Below are the code and all the weights of a small trained network. Each question names an input and a class and asks about switching units off, where a switched-off unit gives its printed mean instead of its output.

import numpy as np


def w(rows, s, z=0):
    codes = np.array(rows[::2]) - 128.0
    scale = np.full(codes.shape[1], s)
    scale[-1] = z or s
    return codes * scale


def f(y):
    return np.maximum(y, 0)


def log_softmax(a):
    a = a - a.max(-1, keepdims=True)
    return a - np.log(np.exp(a).sum(-1, keepdims=True))


def net(x, mask):
    res = np.array(x, float).reshape(1, 6) / 4 @ E
    y = f(res @ A[0][:, :-1].T + A[0][:, -1])
    res = res + np.where(mask, y, B[0][:, -1]) @ B[0][:, :-1]
    return log_softmax(res[-1] @ U[:, :-1].T + U[:, -1])


A, B = {}, {}
E = w([
[99,127,95,148,244,48],'x0',
[121,188,95,1,100,55],'x1',
[194,74,226,77,153,76],'x2',
[47,64,153,60,143,162],'x3',
[128,128,126,125,128,130],'x4',
[135,249,203,65,195,200],'x5',
],0.0091)
A[0] = w([
[130,164,115,81,127,92,64],'N1',
[66,171,76,155,102,172,68],'N2',
[126,141,110,81,89,95,61],'N3',
[162,119,154,102,44,183,60],'N4',
[136,131,137,176,158,151,158],'N5',
[46,106,151,139,125,152,143],'N6',
[124,111,134,162,169,152,205],'N7',
[82,92,150,71,135,167,211],'N8',
[136,200,161,114,166,177,65],'N9',
[116,138,87,88,112,133,96],'N10',
[142,176,166,127,181,148,81],'N11',
[149,147,144,116,145,147,68],'N12',
[192,154,129,158,107,134,96],'N13',
[140,103,113,164,95,75,78],'N14',
[188,82,217,108,117,92,84],'N15',
[113,127,102,71,115,119,89],'N16',
[112,136,170,120,48,158,1],'N17',
[152,72,104,126,103,103,5],'N18',
[135,110,161,168,136,162,29],'N19',
[116,167,112,99,133,76,87],'N20',
[154,123,168,117,155,99,40],'N21',
[80,79,131,105,112,143,39],'N22',
[98,123,110,139,248,69,35],'N23',
[212,197,107,183,115,94,220],'N24',
[131,109,144,168,184,175,29],'N25',
],0.016,0.0069)
B[0] = w([
[207,58,171,155,99,176,180],'N1',
[168,193,27,224,247,94,210],'N2',
[170,81,143,165,113,177,182],'N3',
[63,192,208,179,23,125,222],'N4',
[185,125,164,100,112,165,204],'N5',
[168,111,184,47,181,66,200],'N6',
[171,149,153,73,81,179,216],'N7',
[137,156,143,47,188,37,244],'N8',
[51,5,36,152,112,128,226],'N9',
[190,118,124,166,121,150,171],'N10',
[56,31,84,133,117,129,205],'N11',
[90,61,101,112,125,150,158],'N12',
[120,145,188,42,174,50,177],'N13',
[70,23,90,89,106,126,201],'N14',
[152,225,4,237,244,131,243],'N15',
[162,95,145,122,120,186,182],'N16',
[92,177,167,175,60,80,183],'N17',
[68,66,76,126,118,165,181],'N18',
[198,82,170,171,90,176,173],'N19',
[183,105,200,126,84,219,183],'N20',
[131,144,64,184,157,119,163],'N21',
[125,100,151,90,179,72,174],'N22',
[66,250,208,203,2,105,231],'N23',
[121,129,171,16,173,59,248],'N24',
[183,72,148,144,76,162,191],'N25',
],0.0079,0.012)
U = w([
[50,53,56,145,122,121,102],'0',
[94,222,156,171,71,109,108],'1',
[250,113,143,142,114,176,96],'2',
[166,204,43,192,211,114,113],'3',
[147,156,114,114,142,118,248],'4',
[144,151,143,67,181,65,96],'5',
],0.011,0.018)

Each question gives the input, the list of numbers given to net, and the class t.
The units are the neurons (one row each of A and B). Each row of codes is followed by its name. A weight is (code - 128) times the scale printed after its matrix; where a second scale follows, it is the last column's (A, B and U).
mask holds one flag per neuron, in row order. A switched-off neuron (its flag False) gives its mean, the last column of its row in B, instead of its output. The means were averaged over made-up inputs and are rounded, as every weight is.
A unit's drop is (log p(t) with every unit on - log p(t) with that unit switched off) / (log p(t) with every unit on - log p(t) with every unit switched off).
The circuit of an input: a set's keep is (log p(t) with only the set's units on - log p(t) with every unit switched off) / (log p(t) with every unit on - log p(t) with every unit switched off). Starting from the 12 units with the biggest drops (on a tie, the unit counted first), units are removed one at a time, each time the one whose removal leaves the highest keep (on an exact tie, the one counted first), for as long as the keep stays at least 0.8.
units of the circuit, in order: the units of the circuit, biggest drop first
top k neurons: the k neurons with the biggest drops, biggest first
drop of u: that unit's drop, to one decimal
input [-7,-3,-5,6,-3,4], class 1: units of the circuit, in order	N4
input [2,-1,-4,-8,-1,-6], class 5: top 2 neurons	N24, N9
input [2,-6,-6,-7,-3,0], class 5: top 3 neurons	N24, N15, N13
input [2,6,-6,-3,4,-3], class 2: top 2 neurons	N15, N20
input [6,2,7,-1,-3,-1], class 3: top 4 neurons	N15, N4, N21, N17
input [5,6,-1,0,1,2], class 2: units of the circuit, in order	N1, N20
input [2,0,2,-5,-1,-6], class 0: top 2 neurons	N14, N8
input [-5,4,7,-5,-5,-1], class 3: top 2 neurons	N15, N23
input [5,7,7,-2,-3,-7], class 0: top 2 neurons	N14, N18
input [-8,-4,-2,-6,6,-5], class 1: top 2 neurons	N4, N17
input [7,-6,7,3,-2,4], class 1: top 2 neurons	N23, N2
input [-7,4,-4,-8,-6,1], class 5: top 3 neurons	N24, N23, N13
input [5,-4,-4,1,5,-2], class 1: top 2 neurons	N23, N15
input [-1,3,-2,7,0,2], class 5: units of the circuit, in order	N8
input [3,-1,-2,-8,3,8], class 0: top 2 neurons	N9, N11
input [1,-2,-8,6,1,5], class 3: top 2 neurons	N2, N24
input [5,2,3,4,1,6], class 0: units of the circuit, in order	N9, N11
input [-8,2,4,-2,-4,-6], class 1: top 4 neurons	N4, N9, N17, N11
input [0,4,-2,8,-6,-6], class 5: top 3 neurons	N8, N9, N6
input [-5,2,-8,2,4,1], class 3: units of the circuit, in order	N2
input [-4,3,-8,-1,3,3], class 3: drop of N2	1.2
input [-6,-3,-8,1,-1,3], class 3: drop of N19	0.0
input [-2,-5,5,8,-7,-1], class 5: drop of N8	0.4
input [2,-5,8,4,-6,-3], class 3: drop of N15	0.9
